[-0.06  0.05  1.29 -0.48  0.19  1.15  2.30  3.01 -0.02  1.39 -0.29  0.20
  1.55 -1.54  0.82  0.87  1.03] : <65>
[ 0.23  0.86  1.32  1.06  0.10  3.57  0.79  0.27  0.67 -0.43 -0.12 -0.08
  1.36 -0.43 -0.76  0.39 -0.37] : <78>
[-0.79  0.29  1.09  1.09  0.22  1.83  1.71  0.25  0.89  1.06  1.62  0.68
  0.18 -2.54 -0.13 -0.14  0.72] : <69>
[ 1.00 -1.06  1.83  0.45 -1.02  2.76  2.02  1.15 -0.76  1.22  0.20 -0.31
  1.21  0.35  0.47  2.84  0.25] : <66>
[-1.55  0.70 -0.03  0.02  0.06  1.15 -0.88 -1.08  1.77 -1.01  0.30 -0.05
  1.34 -1.15 -0.14 -1.67  0.94] : <69>
[-0.22  0.19  2.47  1.38 -0.39  2.44  3.62  0.88  0.74  3.91  4.37  0.29
 -0.84 -0.93  0.61  1.19  1.90] : <65>
[ 0.14  0.54  0.52  1.20  0.35  1.64  1.01 -0.28  0.49  0.28 -2.34 -0.14
  3.22 -1.58  0.71  0.78  1.79] : <65>
[ 1.76 -0.09  0.50 -1.62  0.28  1.19  1.24  1.12  0.57 -0.08 -0.94  0.47
 -0.30 -0.69  1.05  2.21 -0.08] : <64>
[-1.36  1.07  1.54  0.69 -1.09  1.85  1.28  1.58 -0.43  1.38 -0.20 -0.54
  2.37 -0.08 -0.92  0.02  0.99] : <78>
[-2.20  0.31  1.09  0.71  0.40  0.55 -0.24  0.72  0.65  1.36 -0.31 -0.45
  0.45 -0.68  0.52  0.95  0.14] : <69>
[-0.16  0.48  0.90  0.45 -0.03 -0.39 -0.41  1.13 -0.19 -0.23 -0.64 -0.33
 -0.03 -1.92  2.18 -0.43 -0.06] : <69>
[-1.52  1.72  2.93 -0.87  0.61  0.81 -1.32 -0.27  2.37  1.41  0.40 -0.85
 -0.23 -3.01  1.95  0.16  2.32] : <69>
[-1.78 -0.52  1.81 -0.18  0.22  2.89  3.86 -0.84  1.23  3.09  2.06  0.93
  1.56 -2.80 -1.41  1.15  2.15] : <63>
[ 1.34 -2.47  1.91 -0.67 -0.04  1.59  1.33 -1.80  1.08  0.63  0.61  0.52
 -0.92  0.23 -0.28  0.78 -0.14] : <64>
[ 0.01  0.03  0.16 -1.10  0.32  1.39  1.87  0.61 -0.13  0.65  0.44 -0.11
  0.62 -1.51 -0.06  1.08  1.28] : <65>
[ 0.55 -7.92 -3.11  5.23 -1.40  3.99  8.21 -1.60 -1.14  3.35 -1.73  0.82
 -2.00  2.40 -3.47  1.02 -1.40] : <63>
[-0.96  0.16  0.29  0.17  1.73  1.81  4.45  0.41 -0.72  0.82 -0.14 -0.01
  1.83 -0.38 -0.57  0.15 -1.01] : <63>
[-1.21  1.01  1.16  1.48 -2.32  2.54  0.46  0.95 -0.09  0.94 -0.55 -0.67
  2.01 -1.50 -0.88  1.03 -2.68] : <78>
[-0.34 -1.18  0.89 -2.16 -1.62  1.71  2.63 -0.48  0.72  0.27  0.79  0.23
 -0.49  0.39  0.21  0.82  0.19] : <66>
[-1.45 -0.70  1.41  0.33  0.27  2.50 -0.36  1.58  0.22  0.95 -0.14 -0.40
  0.85 -2.17  0.63 -0.17  1.35] : <69>

[-0.75  0.57  0.47  0.17 -0.24  0.24 -0.73  0.11 -0.30  0.10 -0.05 -0.03
 -0.54 -0.26  3.07 -0.10 -0.17] : <258>
[-0.48 -0.04 -1.02  0.08  0.94 -0.18 -0.24 -0.92  0.27  0.06 -0.68 -0.18
 -1.70  0.53 -0.09  0.59 -0.81] : <258>
[ 0.64 -0.14 -1.06  0.18  2.35 -1.63 -3.93 -0.62  1.55 -0.05 -0.41 -0.31
 -1.15 -0.39 -0.01  1.35 -2.25] : <258>
[-0.24  0.20  1.34  0.55 -1.23  0.14 -0.60  1.06  0.04 -0.88 -1.00 -0.14
 -0.48  0.04  0.22 -0.06 -0.11] : <263>
[ 0.54 -0.50  0.03  0.15 -2.20 -0.50  1.64  0.25 -0.75  0.48 -0.40 -0.37
 -0.99  0.41 -0.57 -0.76  0.38] : <263>
[ 0.66  0.39 -0.03 -1.12 -0.29 -0.64 -0.01 -0.63 -0.57  0.61 -1.14 -1.27
 -0.39 -0.12 -1.23  0.18  0.13] : <263>
[-0.25  0.72  0.19 -0.50 -0.39 -0.87 -1.91 -0.19  0.00  1.30 -1.25  0.04
 -0.91  0.37  1.27  0.20 -0.46] : <263>
[ 0.32  0.28 -0.44  0.59  0.50  0.35 -1.84  0.10  0.11 -1.11 -0.39 -0.33
 -0.88 -0.66  1.74  0.34 -1.22] : <258>
[-0.22 -0.36 -1.32 -0.34  1.20 -0.45 -0.32 -0.75 -0.02 -0.19  0.47 -0.12
 -1.58  0.07 -0.59  0.20 -1.27] : <263>
[-0.63  0.82  1.74 -1.02 -0.10 -1.03 -2.28  0.24 -0.34  0.80 -1.19  0.50
 -0.20  0.15  0.85 -0.13 -0.68] : <263>
[-0.49  0.90  0.33 -0.26 -1.11 -1.41 -0.33  0.69 -1.09  1.98 -0.84 -0.04
 -0.44  0.28  1.41 -1.39 -0.04] : <263>
[ 0.24 -0.69  0.05 -0.48 -0.96  0.05 -0.28 -0.82 -0.92  0.86 -0.16 -0.17
 -1.20 -0.40  1.42 -0.40 -0.61] : <258>
[-0.53  1.41  1.44 -1.36  0.00 -2.21 -0.20  0.10 -0.27  2.02 -1.66 -1.32
  0.13 -0.35  1.38 -0.24  0.61] : <263>
[ 0.07  0.96  0.38  0.06  0.87 -1.71  0.11  0.04 -0.23 -0.06 -0.74 -0.44
 -0.14 -0.24  2.46 -0.91 -0.67] : <263>
[ 0.12  0.43  0.58  0.13 -0.89 -0.54  0.01 -0.02  0.50  0.56 -0.98 -0.41
 -0.34 -0.15  2.85  0.52  0.72] : <258>
[ 0.67 -0.03  0.13 -0.08 -0.64  0.38  0.16  0.09 -0.01 -0.27 -0.62 -0.28
 -0.80 -0.16  0.56  0.56  0.35] : <258>
[ 0.21 -0.15 -0.52  0.91 -0.27  0.23 -1.19  0.67  0.37 -0.85 -0.90  0.00
 -1.33 -0.15 -0.66  0.68 -1.03] : <258>
